Each row has a name. After each piece below comes the name of the row it's from, unless a question asks for something else. Each question is about the rows just above it.

Columns, left to right: R Z L K T J Y
Piru: | -39.8 |  16.7 | -34.8 | -28.3 |   6.7 | -66.1 |  -3.8 |
mobo: | -65.4 |  18.3 | -57.3 | -22.6 | -29.3 |  16.8 |  50.9 |
lifub: | -65.4 |  18.3 | -57.3 | -21.8 | -22.5 | -75.3 | -10.3 |
zas: | 75.1 |  1.0 | 57.1 | 61.1 | 46.5 | 91.2 | 24.0 |
Nuzil: | -46.8 |  12.3 | -32.7 | -23.3 | -18.4 | -82.9 |  -7.9 |
Kabuv: | -15.0 | -65.1 |  10.5 | -23.2 | -55.3 |  33.8 |  85.5 |
vudi: |  31.8 | -25.3 | -21.5 | -19.9 | -60.2 |  -3.0 |  45.1 |
gep: |  -4.5 |  38.4 | -42.3 |   4.1 | -34.4 | -38.1 | -22.9 |
| -66.1 |   6.7 | is which row, read backwards? | Piru
Which column holds this, read top down? | 18.3 |  1.0 | 12.3 | | Z

Columns, left to right: C D U X N F P W B
rozab: |   0.3 | -13.0 | -23.7 |  21.1 |  41.9 |  49.7 | -37.1 | -13.0 |  -7.3 |
Rinug: |  86.9 |  12.9 |  65.6 |  -8.0 |  25.6 | -18.5 |  -1.1 |  12.9 |  21.4 |
Rimu: |  21.4 |  16.0 | -17.2 | -47.9 | -29.5 | -24.3 |  43.5 |  16.0 | -22.8 |
seg: | -57.1 |   7.2 |  57.1 |  20.8 | -47.8 |   2.5 |  -6.5 |   7.2 |  14.5 |
nef: |  72.0 |   6.2 |   7.1 |   9.2 | -27.3 |  22.8 |  -8.7 |   6.2 |  46.6 |
famet: |  27.8 |   7.1 |  10.2 | -46.4 | -68.8 | -49.8 |  -9.5 |   7.1 |   8.6 |
kagev: | -41.9 |   2.8 | -31.8 | -24.5 |  -5.9 | -10.1 | -12.6 |   2.8 | -10.7 |
Lig: |  42.7 | -28.6 |  -3.0 |  24.8 |  42.0 | -29.7 |   6.4 | -28.6 |  -9.1 |
biza: |  64.1 | -16.5 | -15.4 |  30.1 |  -4.8 |  27.6 | -24.6 | -16.5 |  33.5 |
gazi: |  57.9 | -19.8 | -20.8 |  -1.1 |   6.8 | -57.0 | -33.7 | -19.8 |  43.2 |
pedar: |  56.8 |  -3.5 |  21.1 | -22.5 |   9.6 |   1.2 |   6.6 |  -3.5 | -44.3 |
logof: |   1.2 |  11.6 |  55.4 |  30.1 |  -4.8 |  25.8 |  26.9 |  11.6 | -53.5 |
which: |  64.1 | -16.5 | -15.4 |  30.1 |  -4.8 |  27.6 | -24.6 | -16.5 |  33.5 | | biza
|  -3.5 |   6.6 |   1.2 |   9.6 | -22.5 | is which row, read backwards? | pedar
Which column holds |  -1.1 |  43.5 |  -6.5 |  -8.7 |  -9.5 | -12.6 |   6.4 | -24.6 | -33.7 |   6.6 |  26.9 | top down? | P
Which row holds |   1.2 |  11.6 |  55.4 |  30.1 |  -4.8 |  25.8 |  26.9 |  11.6 | -53.5 |? | logof
Which column holds this, read top down? | -68.8 |  -5.9 |  42.0 |  -4.8 |   6.8 |   9.6 | | N

Columns, left to right: V G S E M A Q
rivo: |  -8.0 | -18.8 |  25.0 |  10.4 |  57.0 |  42.0 | -13.5 |
pirus: | -34.4 | -13.5 |  57.0 | -21.7 |  12.7 | -31.4 |  -9.7 |
fuzim: | -8.0 |  0.3 | -6.1 | -4.0 |  0.5 | 42.0 | 25.0 |
zar: | -34.4 | -13.5 |  57.0 |  10.4 | -18.8 |  42.0 |  25.0 |
Which column holds this, read top down? | -13.5 |   0.3 | | G
| -34.4 | -13.5 |  57.0 |  10.4 | -18.8 |  42.0 |  25.0 | is in which row? | zar
Which row holds this, read backwards? |  25.0 |  42.0 | -18.8 |  10.4 |  57.0 | -13.5 | | zar

Columns, left to right: nekep vame nor kuva vufa nirol Mazo
Nuv: | -41.5 |  71.3 |  20.0 |  80.6 |  70.2 |  19.6 |  25.2 |
Nede: |  48.3 |  47.9 |  95.5 | -15.2 |  69.6 |   3.0 |   5.3 |
Voman: |  95.5 |  69.6 |  48.3 | -15.2 |  47.9 |  46.4 |  52.8 |
roku: | -41.5 |  20.0 |  80.6 |  71.3 | -11.8 |  46.4 |  52.8 |
Which column holds this, read top down? | 47.9 | 69.6 | | vame
|  95.5 | -41.5 | is in which column, read top down? | nekep
|  69.6 | -15.2 |  95.5 |  47.9 |  48.3 | is which row, read backwards? | Nede
Which column holds | 69.6 | 47.9 | top down? | vufa
Which row holds |  71.3 |  80.6 |  20.0 | -41.5 | read backwards? | roku
Which column holds |  80.6 | -15.2 | -15.2 | top down? | kuva

Columns, left to right: fel Soz mogiz Kot
Duz: | -24.3 |  73.4 |  12.2 |  -1.6 |
Ridel: |  76.4 | -39.9 | -47.2 | -14.7 |
Depit: |  -4.2 |  50.7 | -23.5 | -67.0 |
Nur: | -24.3 |  73.4 |   0.3 |  -1.6 |
livus: | -24.3 |  73.4 |  12.2 | -27.8 |
which: | -24.3 |  73.4 |   0.3 |  -1.6 | | Nur
|  73.4 | -39.9 |  50.7 |  73.4 | is in which column, read top down? | Soz
|  12.2 | -47.2 | is in which column, read top down? | mogiz

